Here is a tiny trained network, its code and every weight. The questions are about switching its units off for an input and a target symbol, where a switched-off unit gives its printed mean instead of its output.

import numpy as np


def w(rows, s, z=0):
    codes = np.array(rows[::2]) - 128.0
    scale = np.full(codes.shape[1], s)
    scale[-1] = z or s
    return codes * scale


def norm(h):
    return h / np.sqrt((h * h).mean(-1, keepdims=True) + 1e-5)


def f(y):
    return y / 2 * (1 + np.tanh(0.7978845608 * (y + 0.044715 * y**3)))


def softmax(a):
    e = np.exp(a - a.max(-1, keepdims=True))
    return e / e.sum(-1, keepdims=True)


def log_softmax(a):
    a = a - a.max(-1, keepdims=True)
    return a - np.log(np.exp(a).sum(-1, keepdims=True))


def net(x, mask):
    ids = ['αεζθλμξπστφψω'.index(c) for c in x.split()]
    T = len(ids)
    res = E[ids] + P[:T]
    r = norm(res)
    for j in range(2):
        rows = slice(3 * j, 3 * j + 3)
        q, k, v = (r @ M[0][rows].T for M in (Q, K, V))
        z = softmax(np.where(np.tri(T) > 0, q @ k.T / 3**0.5, -1e9)) @ v
        o = O[0][rows]
        res = res + np.where(mask[j], z, o[:, -1]) @ o[:, :-1]
    y = f(norm(res) @ A[0][:, :-1].T + A[0][:, -1])
    res = res + np.where(mask[2:6], y, B[0][:, -1]) @ B[0][:, :-1]
    return log_softmax(norm(res)[-1] @ U[:, :-1].T + U[:, -1])


Q, K, V, O, A, B = {}, {}, {}, {}, {}, {}
E = w([
[75,149,153,72],'α',
[144,52,20,68],'ε',
[130,80,110,135],'ζ',
[113,102,97,60],'θ',
[168,88,217,238],'λ',
[32,120,177,180],'μ',
[79,116,99,168],'ξ',
[55,139,118,6],'π',
[51,102,247,159],'σ',
[127,44,124,116],'τ',
[191,129,99,125],'φ',
[250,125,182,76],'ψ',
[69,156,153,102],'ω',
],0.015)
P = w([
[131,155,100,131],'0',
[126,154,103,136],'1',
[134,2,117,135],'2',
[124,197,90,114],'3',
[111,165,104,137],'4',
[115,56,152,128],'5',
[129,200,98,120],'6',
[117,165,104,145],'7',
[145,58,163,132],'8',
[135,204,115,133],'9',
[111,169,109,151],'10',
[76,79,228,144],'11',
],0.014)
Q[0] = w([
[43,136,216,55],'head 0',
[88,152,130,153],'head 0',
[145,151,105,76],'head 0',
[41,4,183,165],'head 1',
[118,100,88,117],'head 1',
[199,134,157,187],'head 1',
],0.011)
K[0] = w([
[10,177,174,91],'head 0',
[122,213,110,130],'head 0',
[178,112,134,27],'head 0',
[71,82,165,189],'head 1',
[142,104,107,132],'head 1',
[197,129,126,146],'head 1',
],0.011)
V[0] = w([
[158,94,179,76],'head 0',
[107,73,85,26],'head 0',
[3,202,177,109],'head 0',
[34,165,164,157],'head 1',
[157,254,114,92],'head 1',
[37,144,126,111],'head 1',
],0.0079)
O[0] = w([
[154,138,177,13,100],'head 0',
[124,80,113,130,37],'head 0',
[254,103,117,142,143],'head 0',
[68,53,152,182,148],'head 1',
[74,212,134,130,4],'head 1',
[197,157,99,94,54],'head 1',
],0.008,0.0013)
A[0] = w([
[94,117,160,179,123],'neuron 0',
[173,150,193,191,68],'neuron 1',
[166,121,185,100,3],'neuron 2',
[246,210,183,119,119],'neuron 3',
],0.012,0.0058)
B[0] = w([
[216,138,13,2,214],'neuron 0',
[132,241,164,118,232],'neuron 1',
[31,53,29,68,117],'neuron 2',
[43,74,155,162,252],'neuron 3',
],0.0077,0.0043)
U = w([
[113,37,179,143,216],'α',
[118,110,58,113,3],'ε',
[99,101,56,143,59],'ζ',
[163,154,76,70,40],'θ',
[173,197,156,133,174],'λ',
[181,143,67,191,44],'μ',
[113,139,34,212,39],'ξ',
[198,174,107,30,81],'π',
[185,104,211,112,225],'σ',
[157,5,132,95,231],'τ',
[87,225,97,131,145],'φ',
[77,191,207,65,128],'ψ',
[66,168,138,202,41],'ω',
],0.013,0.0054)

Each question gives the input, a string of symbols that net reads in full, and the target symbol t.
The units are the heads (3 rows each of Q, K, V and O) and the neurons (one row each of A and B). Each row of codes is followed by its name. A weight is (code - 128) times the scale printed after its matrix; where a second scale follows, it is the last column's (O, A, B and U).
mask holds one flag per unit, heads first, then neurons. A switched-off unit (its flag False) gives its mean, the last column of its rows in O or B, instead of its output. The means were averaged over made-up inputs and are rounded, as every weight is.
A unit's drop is (log p(t) with every unit on - log p(t) with that unit switched off) / (log p(t) with every unit on - log p(t) with every unit switched off).
The circuit of an input: a set's keep is (log p(t) with only the set's units on - log p(t) with every unit switched off) / (log p(t) with every unit on - log p(t) with every unit switched off). Starting from all 6 units, units are removed one at a time, each time the one whose removal leaves the highest keep (on an exact tie, the one counted first), for as long as the keep stays at least 0.8.
units of the circuit, in order: the units of the circuit, biggest drop first
unit that matters most: the unit with the biggest drop
top k neurons: the k neurons with the biggest drops, biggest first
which heads matter: for each layer, one digit per head in row order, 1 if its drop is at least 0.15 and else 0, layers parted by /
drop of u: that unit's drop, to one decimal
input λ λ α π α α φ π σ, target τ: which heads matter : 01
input λ θ ψ ξ ψ λ τ φ ζ τ ε π, target τ: units of the circuit, in order : [head 0; neuron 1]
input λ λ σ τ α θ φ ξ σ ω, target ω: units of the circuit, in order : [neuron 3; head 0]
input φ φ α θ λ λ α λ μ, target τ: units of the circuit, in order : [neuron 0]
input λ τ π λ α, target α: which heads matter : 10
input σ ψ λ π λ ε φ μ, target μ: units of the circuit, in order : [head 0; neuron 0]
input ξ λ α α α ε τ π φ π ζ μ, target τ: units of the circuit, in order : [neuron 0; head 0]
input λ ξ σ θ φ ψ ψ, target ψ: units of the circuit, in order : [neuron 3; head 0]
input ψ ξ π λ π λ φ λ ψ, target α: units of the circuit, in order : [neuron 3; neuron 0]
input α λ λ φ ζ θ τ π ω, target τ: which heads matter : 00
input ψ λ θ λ ψ λ φ σ λ μ λ α, target τ: units of the circuit, in order : [neuron 2; head 0]
input ψ σ ζ α φ λ ε σ λ ε τ π, target τ: units of the circuit, in order : [head 0; head 1]
input λ π λ ω σ, target σ: top 2 neurons : [neuron 1; neuron 0]
input ψ ω φ λ σ μ α λ σ σ, target σ: units of the circuit, in order : [head 0]
input π λ σ λ π α φ φ ε μ ω, target ω: units of the circuit, in order : [head 0; neuron 3]
input ζ φ λ ψ π, target π: drop of neuron 3 : 0.2
input λ ψ φ τ σ ε ω ε λ ζ λ ξ, target τ: drop of neuron 0 : 0.2
input φ λ λ ξ φ ψ τ, target ψ: drop of head 1 : 0.1
input λ θ α π φ σ, target τ: drop of neuron 0 : 0.1
input α λ θ ψ, target ψ: unit that matters most : head 1
